Here is a tiny trained network, its code and every weight. The questions are about switching its units off for an input and a target symbol, where a switched-off unit gives its printed mean instead of its output.

import numpy as np


def w(rows, s, z=0):
    codes = np.array(rows[::2]) - 128.0
    scale = np.full(codes.shape[1], s)
    scale[-1] = z or s
    return codes * scale


def f(y):
    return y / 2 * (1 + np.tanh(0.7978845608 * (y + 0.044715 * y**3)))


def softmax(a):
    e = np.exp(a - a.max(-1, keepdims=True))
    return e / e.sum(-1, keepdims=True)


def log_softmax(a):
    a = a - a.max(-1, keepdims=True)
    return a - np.log(np.exp(a).sum(-1, keepdims=True))


def net(x, mask):
    ids = ['βγδζθλμξπσφω'.index(c) for c in x.split()]
    T = len(ids)
    res = E[ids] + P[:T]
    u = 0
    for l in range(2):
        r = res
        for j in range(2):
            rows = slice(3 * j, 3 * j + 3)
            q, k, v = (r @ M[l][rows].T for M in (Q, K, V))
            z = softmax(np.where(np.tri(T) > 0, q @ k.T / 3**0.5, -1e9)) @ v
            o = O[l][rows]
            res = res + np.where(mask[u + j], z, o[:, -1]) @ o[:, :-1]
        u += 2
        y = f(res @ A[l][:, :-1].T + A[l][:, -1])
        res = res + np.where(mask[u : u + 8], y, B[l][:, -1]) @ B[l][:, :-1]
        u += 8
    return log_softmax(res[-1] @ U[:, :-1].T + U[:, -1])


Q, K, V, O, A, B = {}, {}, {}, {}, {}, {}
E = w([
[147,66,155],'β',
[13,84,138],'γ',
[186,65,152],'δ',
[182,56,92],'ζ',
[220,142,109],'θ',
[181,154,61],'λ',
[80,151,200],'μ',
[138,113,167],'ξ',
[130,110,74],'π',
[232,104,250],'σ',
[78,130,158],'φ',
[57,236,40],'ω',
],0.018)
P = w([
[122,254,73],'0',
[99,199,96],'1',
[129,83,141],'2',
[99,128,133],'3',
[96,106,141],'4',
[113,63,155],'5',
[98,87,144],'6',
],0.0073)
Q[0] = w([
[101,2,65],'L0H1',
[237,187,122],'L0H1',
[198,191,144],'L0H1',
[49,25,64],'L0H2',
[195,6,20],'L0H2',
[180,132,179],'L0H2',
],0.0091)
K[0] = w([
[158,75,105],'L0H1',
[239,154,212],'L0H1',
[199,98,157],'L0H1',
[167,150,80],'L0H2',
[105,70,63],'L0H2',
[120,54,251],'L0H2',
],0.011)
V[0] = w([
[95,157,216],'L0H1',
[115,167,135],'L0H1',
[157,133,147],'L0H1',
[210,147,133],'L0H2',
[129,71,124],'L0H2',
[251,107,104],'L0H2',
],0.012)
O[0] = w([
[48,116,253,14],'L0H1',
[129,114,210,186],'L0H1',
[179,112,242,137],'L0H1',
[219,193,131,218],'L0H2',
[104,240,68,2],'L0H2',
[30,165,147,202],'L0H2',
],0.0055,0.0032)
A[0] = w([
[130,62,115,135],'L0N1',
[112,119,59,177],'L0N2',
[151,149,131,151],'L0N3',
[84,138,100,145],'L0N4',
[77,110,122,124],'L0N5',
[249,185,125,1],'L0N6',
[107,195,130,223],'L0N7',
[38,114,144,80],'L0N8',
],0.017,0.0048)
B[0] = w([
[136,196,83,150],'L0N1',
[101,2,90,192],'L0N2',
[204,135,195,157],'L0N3',
[153,119,79,155],'L0N4',
[83,149,115,146],'L0N5',
[107,151,141,251],'L0N6',
[186,24,145,179],'L0N7',
[168,202,93,158],'L0N8',
],0.0083,0.012)
Q[1] = w([
[142,175,180],'L1H1',
[140,198,179],'L1H1',
[78,247,136],'L1H1',
[102,177,176],'L1H2',
[54,108,107],'L1H2',
[117,141,185],'L1H2',
],0.014)
K[1] = w([
[181,75,162],'L1H1',
[53,96,190],'L1H1',
[78,130,125],'L1H1',
[116,79,57],'L1H2',
[119,131,60],'L1H2',
[68,174,250],'L1H2',
],0.012)
V[1] = w([
[176,169,254],'L1H1',
[118,76,6],'L1H1',
[89,143,191],'L1H1',
[207,215,172],'L1H2',
[166,116,136],'L1H2',
[119,91,158],'L1H2',
],0.0094)
O[1] = w([
[53,70,131,223],'L1H1',
[81,130,162,135],'L1H1',
[142,254,127,15],'L1H1',
[178,170,164,252],'L1H2',
[129,142,184,242],'L1H2',
[101,211,206,133],'L1H2',
],0.0084,0.0036)
A[1] = w([
[118,85,126,105],'L1N1',
[198,166,150,193],'L1N2',
[157,98,93,161],'L1N3',
[163,138,131,66],'L1N4',
[70,108,155,2],'L1N5',
[110,184,89,120],'L1N6',
[248,145,112,61],'L1N7',
[179,202,153,85],'L1N8',
],0.017,0.0056)
B[1] = w([
[50,112,162,186],'L1N1',
[183,108,105,253],'L1N2',
[93,82,74,209],'L1N3',
[17,135,117,155],'L1N4',
[36,210,114,131],'L1N5',
[182,163,17,136],'L1N6',
[166,216,43,240],'L1N7',
[54,216,254,226],'L1N8',
],0.0067,0.015)
U = w([
[230,1,71,136],'β',
[49,128,92,114],'γ',
[171,140,33,210],'δ',
[124,104,161,136],'ζ',
[174,202,100,39],'θ',
[15,180,186,116],'λ',
[214,35,203,225],'μ',
[77,159,124,3],'ξ',
[158,131,114,135],'π',
[76,147,132,151],'σ',
[240,79,143,158],'φ',
[82,140,141,44],'ω',
],0.0084,0.0061)

Each question gives the input, a string of symbols that net reads in full, and the target symbol t.
The units are the heads (3 rows each of Q, K, V and O) and the neurons (one row each of A and B). Each row of codes is followed by its name. A weight is (code - 128) times the scale printed after its matrix; where a second scale follows, it is the last column's (O, A, B and U).
mask holds one flag per unit, layer by layer, with each layer's heads first. A switched-off unit (its flag False) gives its mean, the last column of its rows in O or B, instead of its output. The means were averaged over made-up inputs and are rounded, as every weight is.
A unit's drop is (log p(t) with every unit on - log p(t) with that unit switched off) / (log p(t) with every unit on - log p(t) with every unit switched off).
The circuit of an input: a set's keep is (log p(t) with only the set's units on - log p(t) with every unit switched off) / (log p(t) with every unit on - log p(t) with every unit switched off). Starting from the 12 units with the biggest drops (on a tie, the unit counted first), units are removed one at a time, each time the one whose removal leaves the highest keep (on an exact tie, the one counted first), for as long as the keep stays at least 0.8.
units of the circuit, in order: the units of the circuit, biggest drop first
unit that matters most: the unit with the biggest drop
k most important neurons: the k neurons with the biggest drops, biggest first
k most important neurons of layer l: the k neurons of layer l with the biggest drops, biggest first
drop of u: that unit's drop, to one decimal
input θ θ ω π, target β: units of the circuit, in order	L1N8
input ω θ σ, target λ: units of the circuit, in order	L1N8; L1H2; L0H2
input θ θ θ ξ, target μ: units of the circuit, in order	L1N7; L1N4
input γ φ θ, target δ: units of the circuit, in order	L0H2; L1N7; L0N1
input ω π θ γ π θ θ, target δ: units of the circuit, in order	L1N7; L0H1
input μ θ π ω ξ π, target γ: 2 most important neurons	L0N7; L0N2
input θ σ φ θ, target λ: units of the circuit, in order	L1H2; L0H1; L1N8
input σ ω ξ π π θ, target λ: units of the circuit, in order	L1H2; L1N8; L0H1; L0N2
input θ π γ, target δ: 3 most important neurons	L0N8; L1N6; L1N8
input σ μ θ ω, target β: units of the circuit, in order	L1N8; L0N7
input σ ω γ, target δ: 2 most important neurons of layer 0	L0N1; L0N8
input π θ ζ ξ ξ θ, target θ: 2 most important neurons	L0N2; L1N7
input π θ π ξ θ π, target γ: 4 most important neurons of layer 0	L0N2; L0N7; L0N3; L0N8
input θ ω μ ω θ θ λ, target β: 2 most important neurons of layer 0	L0N2; L0N8
input π θ ω λ μ θ, target θ: unit that matters most	L0N2
input π θ θ ω ω, target γ: 2 most important neurons	L0N2; L1N1
input θ ξ φ π ω ω, target γ: 3 most important neurons	L0N2; L0N3; L1N1
input θ γ μ φ, target δ: units of the circuit, in order	L0N8; L1N8
input θ σ ω, target β: 2 most important neurons	L0N7; L1N8
input θ θ θ π, target β: drop of L0H1	0.2
input δ δ θ σ, target λ: drop of L0H1	0.1
input θ θ φ ω ω θ λ, target β: drop of L1N5	0.0
